Below are the code and all the weights of a small trained network. Each question names an input and a class and asks about switching units off, where a switched-off unit gives its printed mean instead of its output.

import numpy as np


def w(rows, s, z=0):
    codes = np.array(rows[::2]) - 128.0
    scale = np.full(codes.shape[1], s)
    scale[-1] = z or s
    return codes * scale


def f(y):
    return y / 2 * (1 + np.tanh(0.7978845608 * (y + 0.044715 * y**3)))


def log_softmax(a):
    a = a - a.max(-1, keepdims=True)
    return a - np.log(np.exp(a).sum(-1, keepdims=True))


def net(x, mask):
    res = np.array(x, float).reshape(1, 8) / 4 @ E
    y = f(res @ A[0][:, :-1].T + A[0][:, -1])
    res = res + np.where(mask, y, B[0][:, -1]) @ B[0][:, :-1]
    return log_softmax(res[-1] @ U[:, :-1].T + U[:, -1])


A, B = {}, {}
E = w([
[170,95,39,49,106,80,148,92,79,67,152],'x0',
[187,57,125,204,126,98,94,210,101,117,210],'x1',
[103,146,108,43,149,254,35,155,112,74,138],'x2',
[164,85,130,92,172,112,192,220,159,119,149],'x3',
[111,111,183,45,85,162,151,137,109,78,65],'x4',
[249,188,93,104,122,162,107,111,87,172,134],'x5',
[131,69,61,158,67,176,174,116,114,114,54],'x6',
[146,112,85,178,148,129,166,103,79,207,102],'x7',
],0.0093)
A[0] = w([
[132,124,117,52,114,18,94,120,227,128,112,146],'n0',
[132,104,183,156,149,91,120,195,189,195,191,173],'n1',
[62,62,135,160,70,141,201,162,164,112,70,217],'n2',
[83,123,119,123,73,158,99,129,188,82,171,168],'n3',
[66,187,95,161,81,124,119,75,136,177,84,134],'n4',
[101,148,134,98,77,150,134,188,61,133,95,201],'n5',
[145,185,136,172,165,153,85,105,94,159,134,216],'n6',
[179,97,57,46,108,185,150,130,74,84,113,252],'n7',
[115,118,144,103,79,127,19,211,156,100,117,175],'n8',
[86,64,128,157,49,131,185,107,141,118,46,178],'n9',
[94,33,67,144,116,102,169,133,109,107,157,129],'n10',
[145,115,192,98,137,144,57,173,127,2,117,203],'n11',
[141,106,120,157,153,113,119,124,134,194,178,175],'n12',
[207,153,50,214,125,108,138,141,54,149,94,182],'n13',
[147,142,86,137,193,116,94,154,139,93,197,230],'n14',
],0.0091,0.0032)
B[0] = w([
[192,178,112,128,45,102,71,135,114,115,174,184],'n0',
[34,122,60,101,36,84,152,114,253,148,68,229],'n1',
[28,59,186,95,60,223,220,100,226,159,130,225],'n2',
[121,106,166,146,107,175,137,61,137,55,116,189],'n3',
[65,131,170,215,172,171,72,51,177,141,114,221],'n4',
[63,91,137,120,119,182,146,77,136,189,112,178],'n5',
[88,198,62,197,116,100,90,141,140,209,91,210],'n6',
[168,138,86,57,136,227,47,78,109,153,109,251],'n7',
[87,74,164,230,142,180,146,122,108,83,237,210],'n8',
[121,63,156,161,112,189,196,87,172,146,212,228],'n9',
[125,184,129,214,124,103,120,144,93,150,137,202],'n10',
[142,50,212,130,144,129,141,70,128,118,229,240],'n11',
[137,160,35,116,124,79,104,187,80,145,58,192],'n12',
[179,129,116,196,152,162,112,176,82,141,162,240],'n13',
[119,121,141,179,31,86,89,130,127,111,140,204],'n14',
],0.008,0.011)
U = w([
[158,131,106,192,144,68,107,222,81,243,150,140],'0',
[155,150,130,171,81,114,105,98,113,65,205,197],'1',
[17,147,132,162,245,79,44,121,116,177,60,103],'2',
[46,87,104,53,93,156,140,63,177,199,80,204],'3',
[83,122,121,90,134,70,229,188,150,158,61,3],'4',
[28,48,248,217,151,125,209,112,153,143,218,101],'5',
[212,73,169,63,255,135,99,93,20,49,177,96],'6',
],0.007,0.0033)

Each question gives the input, the list of numbers given to net, and the class t.
The units are the neurons (one row each of A and B). Each row of codes is followed by its name. A weight is (code - 128) times the scale printed after its matrix; where a second scale follows, it is the last column's (A, B and U).
mask holds one flag per neuron, in row order. A switched-off neuron (its flag False) gives its mean, the last column of its row in B, instead of its output. The means were averaged over made-up inputs and are rounded, as every weight is.
A unit's drop is (log p(t) with every unit on - log p(t) with that unit switched off) / (log p(t) with every unit on - log p(t) with every unit switched off).
The circuit of an input: a set's keep is (log p(t) with only the set's units on - log p(t) with every unit switched off) / (log p(t) with every unit on - log p(t) with every unit switched off). Starting from the 12 units with the biggest drops (on a tie, the unit counted first), units are removed one at a time, each time the one whose removal leaves the highest keep (on an exact tie, the one counted first), for as long as the keep stays at least 0.8.
circuit, biggest first: the units of the circuit, biggest drop first
unit that matters most: the unit with the biggest drop
k most important neurons: the k neurons with the biggest drops, biggest first
drop of u: that unit's drop, to one decimal
input [-3,-2,5,-7,-6,-1,-4,-2], class 2: circuit, biggest first	(n6)
input [6,2,5,-2,1,8,-8,4], class 0: circuit, biggest first	(n6 n3)
input [3,8,6,-7,2,3,3,-8], class 6: circuit, biggest first	(n7 n11)
input [-2,5,7,0,5,6,5,7], class 6: circuit, biggest first	(n1 n7)
input [-4,5,1,2,2,3,7,6], class 0: circuit, biggest first	(n13 n11)
input [4,-1,4,5,-1,0,0,4], class 6: 2 most important neurons	(n1 n2)
input [-8,0,1,-1,-7,3,-3,-6], class 2: circuit, biggest first	(n6 n9)
input [-1,-6,6,5,3,8,6,-5], class 6: circuit, biggest first	(n1 n2)
input [-4,-6,8,0,-3,-8,-4,8], class 2: 2 most important neurons	(n9 n11)
input [-7,0,7,-4,6,6,-4,-1], class 5: 2 most important neurons	(n8 n11)
input [5,-5,3,8,-2,8,-2,6], class 6: 2 most important neurons	(n7 n1)
input [-5,0,-8,6,-4,0,0,8], class 0: 2 most important neurons	(n13 n12)
input [1,-8,4,-5,4,-6,-1,1], class 5: drop of n1	0.2
input [2,7,-5,4,4,6,-1,-5], class 1: unit that matters most	n6
input [-5,0,-3,-1,0,-4,-2,5], class 3: drop of n1	0.3
input [-3,-4,4,-5,2,7,-3,-7], class 5: drop of n8	0.4
